Below is a small trained network, with its code and all its weights. Each question gives an input and a class and asks what happens when units are switched off, that is, made to give their printed mean instead of their output.

import numpy as np


def w(rows, s, z=0):
    codes = np.array(rows[::2]) - 128.0
    scale = np.full(codes.shape[1], s)
    scale[-1] = z or s
    return codes * scale


def norm(h):
    return h / np.sqrt((h * h).mean(-1, keepdims=True) + 1e-5)


def f(y):
    return y / 2 * (1 + np.tanh(0.7978845608 * (y + 0.044715 * y**3)))


def log_softmax(a):
    a = a - a.max(-1, keepdims=True)
    return a - np.log(np.exp(a).sum(-1, keepdims=True))


def net(x, mask):
    res = np.array(x, float).reshape(1, 5) / 4 @ E
    u = 0
    for l in range(4):
        y = f(norm(res) @ A[l][:, :-1].T + A[l][:, -1])
        res = res + np.where(mask[u : u + 7], y, B[l][:, -1]) @ B[l][:, :-1]
        u += 7
    return log_softmax(norm(res)[-1] @ U[:, :-1].T + U[:, -1])


A, B = {}, {}
E = w([
[121,126,108,104,115,132,122,96,120,115],'x0',
[145,10,108,44,113,123,166,187,151,147],'x1',
[166,141,102,191,132,125,204,100,177,83],'x2',
[141,150,118,107,90,142,119,100,126,131],'x3',
[112,131,172,104,109,27,125,99,180,94],'x4',
],0.012)
A[0] = w([
[157,190,127,78,158,66,124,187,144,90,1],'L0N0',
[140,98,150,92,163,130,130,224,96,51,128],'L0N1',
[103,106,118,165,119,97,117,90,91,51,139],'L0N2',
[146,209,144,133,161,60,6,149,31,159,151],'L0N3',
[145,146,40,77,146,99,201,200,228,167,133],'L0N4',
[104,137,21,60,127,131,104,72,78,222,254],'L0N5',
[93,142,135,100,2,88,104,210,187,108,64],'L0N6',
],0.0061,0.0026)
B[0] = w([
[93,99,180,108,122,131,175,77,132,134,122],'L0N0',
[175,203,107,65,167,116,67,123,75,135,170],'L0N1',
[71,173,123,167,134,131,146,160,156,193,156],'L0N2',
[49,92,55,96,115,174,100,138,66,2,253],'L0N3',
[176,184,11,149,38,129,86,91,70,105,206],'L0N4',
[140,149,121,185,161,87,132,196,98,173,246],'L0N5',
[155,128,147,120,206,127,65,133,131,99,162],'L0N6',
],0.0073,0.0046)
A[1] = w([
[75,122,122,85,56,22,93,155,181,61,127],'L1N0',
[124,67,159,42,116,119,103,169,138,209,52],'L1N1',
[195,84,104,58,127,142,255,152,175,91,51],'L1N2',
[93,141,154,197,82,84,161,97,110,73,15],'L1N3',
[128,176,141,151,215,219,239,55,161,171,231],'L1N4',
[61,175,191,81,189,172,102,111,101,144,22],'L1N5',
[121,172,199,122,161,63,174,42,198,99,4],'L1N6',
],0.0087,0.0016)
B[1] = w([
[135,89,216,137,118,98,105,103,152,111,254],'L1N0',
[196,46,101,224,188,188,127,75,173,169,205],'L1N1',
[26,147,209,135,103,158,171,204,87,97,205],'L1N2',
[254,113,123,35,152,92,91,132,186,240,201],'L1N3',
[86,52,129,190,149,126,125,57,166,59,214],'L1N4',
[68,166,131,83,40,142,157,144,97,171,179],'L1N5',
[146,189,21,78,147,116,156,145,139,213,222],'L1N6',
],0.0096,0.0065)
A[2] = w([
[159,126,120,197,160,101,98,1,211,58,11],'L2N0',
[203,145,63,137,94,141,135,55,28,96,192],'L2N1',
[135,93,228,114,80,63,140,212,157,202,119],'L2N2',
[106,199,170,86,111,54,150,124,161,39,207],'L2N3',
[68,163,163,123,128,129,67,118,135,191,77],'L2N4',
[126,122,133,123,93,128,224,230,204,31,207],'L2N5',
[71,228,88,102,124,225,185,183,90,68,4],'L2N6',
],0.008,0.0017)
B[2] = w([
[185,81,143,160,164,158,62,161,137,69,254],'L2N0',
[105,65,152,144,110,130,110,203,172,131,207],'L2N1',
[100,144,193,172,116,147,112,74,82,98,209],'L2N2',
[86,120,210,7,126,56,123,162,117,167,201],'L2N3',
[136,138,154,134,93,146,195,162,145,87,167],'L2N4',
[94,200,104,92,127,134,86,115,76,137,213],'L2N5',
[140,188,30,216,156,120,206,122,176,78,250],'L2N6',
],0.011,0.0055)
A[3] = w([
[112,108,16,104,159,165,158,184,79,170,202],'L3N0',
[63,133,100,44,65,229,170,168,98,151,57],'L3N1',
[162,224,114,155,213,45,124,119,166,185,79],'L3N2',
[52,115,134,135,148,189,179,89,83,140,183],'L3N3',
[77,180,254,102,86,29,199,164,62,107,5],'L3N4',
[60,184,122,179,106,158,222,152,92,104,171],'L3N5',
[164,57,232,71,135,45,97,35,76,145,72],'L3N6',
],0.008,0.0016)
B[3] = w([
[139,156,167,110,117,131,206,150,125,178,254],'L3N0',
[157,121,134,121,170,107,142,82,140,104,193],'L3N1',
[136,150,136,52,90,109,166,156,182,128,181],'L3N2',
[145,193,98,128,75,87,109,159,224,148,167],'L3N3',
[65,72,149,39,78,192,66,72,74,162,228],'L3N4',
[77,150,109,133,70,59,179,88,135,107,236],'L3N5',
[126,153,64,250,176,163,101,126,88,46,244],'L3N6',
],0.012,0.007)
U = w([
[81,197,72,156,56,118,217,167,135,119,139],'0',
[163,95,122,216,175,175,58,123,160,60,253],'1',
[59,145,174,44,63,132,48,85,81,108,123],'2',
[194,161,131,56,136,77,112,122,250,142,51],'3',
[191,96,125,128,132,183,139,201,114,243,24],'4',
],0.014,0.0024)

Each question gives the input, the list of numbers given to net, and the class t.
The units are the neurons (one row each of A and B). Each row of codes is followed by its name. A weight is (code - 128) times the scale printed after its matrix; where a second scale follows, it is the last column's (A, B and U).
mask holds one flag per neuron, layer by layer. A switched-off neuron (its flag False) gives its mean, the last column of its row in B, instead of its output. The means were averaged over made-up inputs and are rounded, as every weight is.
A unit's drop is (log p(t) with every unit on - log p(t) with that unit switched off) / (log p(t) with every unit on - log p(t) with every unit switched off).
The circuit of an input: a set's keep is (log p(t) with only the set's units on - log p(t) with every unit switched off) / (log p(t) with every unit on - log p(t) with every unit switched off). Starting from the 12 units with the biggest drops (on a tie, the unit counted first), units are removed one at a time, each time the one whose removal leaves the highest keep (on an exact tie, the one counted first), for as long as the keep stays at least 0.8.
circuit, biggest first: the units of the circuit, biggest drop first
unit that matters most: the unit with the biggest drop
k most important neurons: the k neurons with the biggest drops, biggest first
k most important neurons of layer l: the k neurons of layer l with the biggest drops, biggest first
drop when u is switched off: that unit's drop, to one decimal
input [2,1,3,-3,6], class 2: 2 most important neurons => (L1N1; L1N0)
input [-2,-6,6,1,1], class 3: circuit, biggest first => (L1N3)
input [6,8,1,-8,2], class 2: circuit, biggest first => (L1N2; L3N4)
input [0,5,1,5,8], class 2: circuit, biggest first => (L1N2; L3N4)
input [7,-2,-7,3,0], class 0: 2 most important neurons => (L2N6; L0N5)
input [-2,-8,0,-8,4], class 2: 3 most important neurons => (L1N1; L0N3; L3N4)
input [-8,1,6,-8,5], class 2: 3 most important neurons => (L1N2; L3N4; L1N1)
input [7,1,-7,-3,-5], class 4: 2 most important neurons of layer 1 => (L1N1; L1N2)
input [2,1,-6,6,8], class 1: 2 most important neurons => (L1N1; L3N6)
input [-7,4,-7,-6,1], class 1: 2 most important neurons => (L1N6; L2N6)
input [5,-6,0,0,1], class 2: 2 most important neurons => (L0N3; L1N1)
input [7,0,6,6,2], class 3: 3 most important neurons => (L1N6; L0N3; L2N2)
input [-1,5,1,2,8], class 2: 4 most important neurons => (L1N2; L3N4; L2N3; L1N4)
input [-8,-1,7,6,-1], class 1: 2 most important neurons => (L1N4; L2N0)
input [-6,-8,6,1,3], class 3: unit that matters most => L1N6
input [1,-2,4,-5,1], class 3: 2 most important neurons => (L1N6; L1N3)
input [4,2,-6,-3,7], class 1: drop when L1N1 is switched off => 0.5
input [-1,-7,5,4,6], class 3: drop when L1N6 is switched off => 0.5
input [0,0,-4,2,-3], class 0: drop when L0N3 is switched off => 0.1
input [2,-2,1,0,-4], class 1: most important neuron of layer 1 => (L1N4)
input [-1,-2,2,-3,5], class 3: drop when L1N6 is switched off => 2.4
input [-3,-4,-5,-4,0], class 0: 2 most important neurons => (L2N6; L0N3)
